Here is a tiny trained network, its code and every weight. The questions are about switching its units off for an input and a class, where a switched-off unit gives its printed mean instead of its output.

import numpy as np


def w(rows, s, z=0):
    codes = np.array(rows[::2]) - 128.0
    scale = np.full(codes.shape[1], s)
    scale[-1] = z or s
    return codes * scale


def f(y):
    return np.maximum(y, 0)


def log_softmax(a):
    a = a - a.max(-1, keepdims=True)
    return a - np.log(np.exp(a).sum(-1, keepdims=True))


def net(x, mask):
    res = np.array(x, float).reshape(1, 3) / 4 @ E
    y = f(res @ A[0][:, :-1].T + A[0][:, -1])
    res = res + np.where(mask, y, B[0][:, -1]) @ B[0][:, :-1]
    return log_softmax(res[-1] @ U[:, :-1].T + U[:, -1])


A, B = {}, {}
E = w([
[148,34,237,44,123,198,118,142],'x0',
[254,161,179,231,128,150,107,112],'x1',
[200,211,164,47,95,91,217,143],'x2',
],0.0093)
A[0] = w([
[95,132,113,94,174,138,145,142,211],'N0',
[117,184,30,175,138,67,116,102,43],'N1',
[76,50,87,195,183,144,12,105,84],'N2',
[106,58,67,168,195,166,1,145,78],'N3',
[212,133,161,208,86,148,116,123,25],'N4',
[28,92,111,20,161,102,134,195,49],'N5',
[204,149,127,155,138,149,93,131,62],'N6',
[93,46,78,183,188,176,57,97,84],'N7',
[182,160,162,164,113,134,82,159,64],'N8',
[92,237,71,192,175,64,87,99,115],'N9',
[162,36,225,43,114,234,55,150,86],'N10',
[218,137,170,204,127,135,85,109,131],'N11',
[90,244,27,180,120,23,125,120,75],'N12',
[166,207,156,81,55,110,253,138,164],'N13',
[173,196,135,50,24,84,212,158,18],'N14',
[121,192,38,148,134,64,152,67,34],'N15',
[126,64,207,66,95,194,113,103,42],'N16',
[55,108,122,94,100,120,161,122,250],'N17',
[63,117,137,164,164,172,7,88,48],'N18',
[21,114,94,38,110,121,120,135,68],'N19',
[42,79,66,60,99,93,186,183,32],'N20',
[225,147,190,199,150,187,94,95,44],'N21',
[38,85,66,87,115,75,172,176,65],'N22',
[201,183,139,51,65,75,173,164,22],'N23',
[86,139,101,131,136,191,40,119,80],'N24',
[148,70,231,46,150,210,104,168,65],'N25',
],0.0081,0.011)
B[0] = w([
[112,118,129,171,141,140,76,118,206],'N0',
[103,89,142,93,76,175,214,175,172],'N1',
[185,173,158,61,150,84,88,162,208],'N2',
[191,167,174,63,163,86,114,148,197],'N3',
[164,216,70,138,111,139,196,84,160],'N4',
[152,174,55,161,122,136,170,86,186],'N5',
[152,151,70,137,141,137,164,117,150],'N6',
[207,169,167,46,169,88,103,154,195],'N7',
[139,171,101,155,121,142,145,100,149],'N8',
[76,75,152,126,90,168,148,168,208],'N9',
[84,84,126,141,95,172,161,172,221],'N10',
[87,143,72,181,138,125,118,51,207],'N11',
[105,62,145,122,83,194,177,181,214],'N12',
[154,133,173,92,164,74,42,148,233],'N13',
[214,193,171,10,173,62,117,151,173],'N14',
[133,95,142,97,109,165,185,149,166],'N15',
[118,87,117,80,78,172,199,182,170],'N16',
[99,124,130,186,142,114,71,102,246],'N17',
[201,178,153,59,155,96,141,144,170],'N18',
[164,176,81,176,122,137,162,63,184],'N19',
[169,210,95,168,118,130,209,72,171],'N20',
[134,195,54,184,119,132,163,62,182],'N21',
[164,179,81,155,127,129,164,80,177],'N22',
[210,176,181,65,162,69,116,138,165],'N23',
[158,162,165,118,155,111,143,139,155],'N24',
[85,72,129,116,85,177,199,191,194],'N25',
],0.011,0.012)
U = w([
[145,135,154,83,159,108,105,141,96],'0',
[106,86,136,119,89,161,168,164,87],'1',
[128,146,96,156,126,136,149,54,81],'2',
[80,75,152,185,153,129,6,114,248],'3',
],0.022,0.015)

Each question gives the input, the list of numbers given to net, and the class t.
The units are the neurons (one row each of A and B). Each row of codes is followed by its name. A weight is (code - 128) times the scale printed after its matrix; where a second scale follows, it is the last column's (A, B and U).
mask holds one flag per neuron, in row order. A switched-off neuron (its flag False) gives its mean, the last column of its row in B, instead of its output. The means were averaged over made-up inputs and are rounded, as every weight is.
A unit's drop is (log p(t) with every unit on - log p(t) with that unit switched off) / (log p(t) with every unit on - log p(t) with every unit switched off).
The circuit of an input: a set's keep is (log p(t) with only the set's units on - log p(t) with every unit switched off) / (log p(t) with every unit on - log p(t) with every unit switched off). Starting from the 12 units with the biggest drops (on a tie, the unit counted first), units are removed one at a time, each time the one whose removal leaves the highest keep (on an exact tie, the one counted first), for as long as the keep stays at least 0.8.
units of the circuit, in order: the units of the circuit, biggest drop first
most important unit: the unit with the biggest drop
top k neurons: the k neurons with the biggest drops, biggest first
drop when u is switched off: that unit's drop, to one decimal
input [-6,-7,-8], class 0: units of the circuit, in order	N2
input [7,6,-5], class 1: top 2 neurons	N10, N25
input [-7,7,1], class 1: top 2 neurons	N12, N9
input [-6,-8,-8], class 0: top 2 neurons	N2, N7
input [5,-6,-6], class 0: top 2 neurons	N7, N2
input [2,-4,-2], class 2: top 3 neurons	N13, N5, N19
input [-7,7,5], class 1: top 4 neurons	N12, N9, N1, N15
input [-3,-8,-8], class 0: top 3 neurons	N2, N7, N3
input [8,4,6], class 1: top 2 neurons	N25, N10
input [7,6,0], class 1: top 2 neurons	N25, N10
input [-3,-8,-6], class 2: top 2 neurons	N19, N20
input [8,7,-6], class 1: top 2 neurons	N10, N25
input [-3,2,-4], class 0: drop when N17 is switched off	0.2
input [-4,4,-3], class 1: most important unit	N9
input [-2,-1,-3], class 3: drop when N14 is switched off	0.1
input [-6,0,-4], class 1: drop when N6 is switched off	0.0
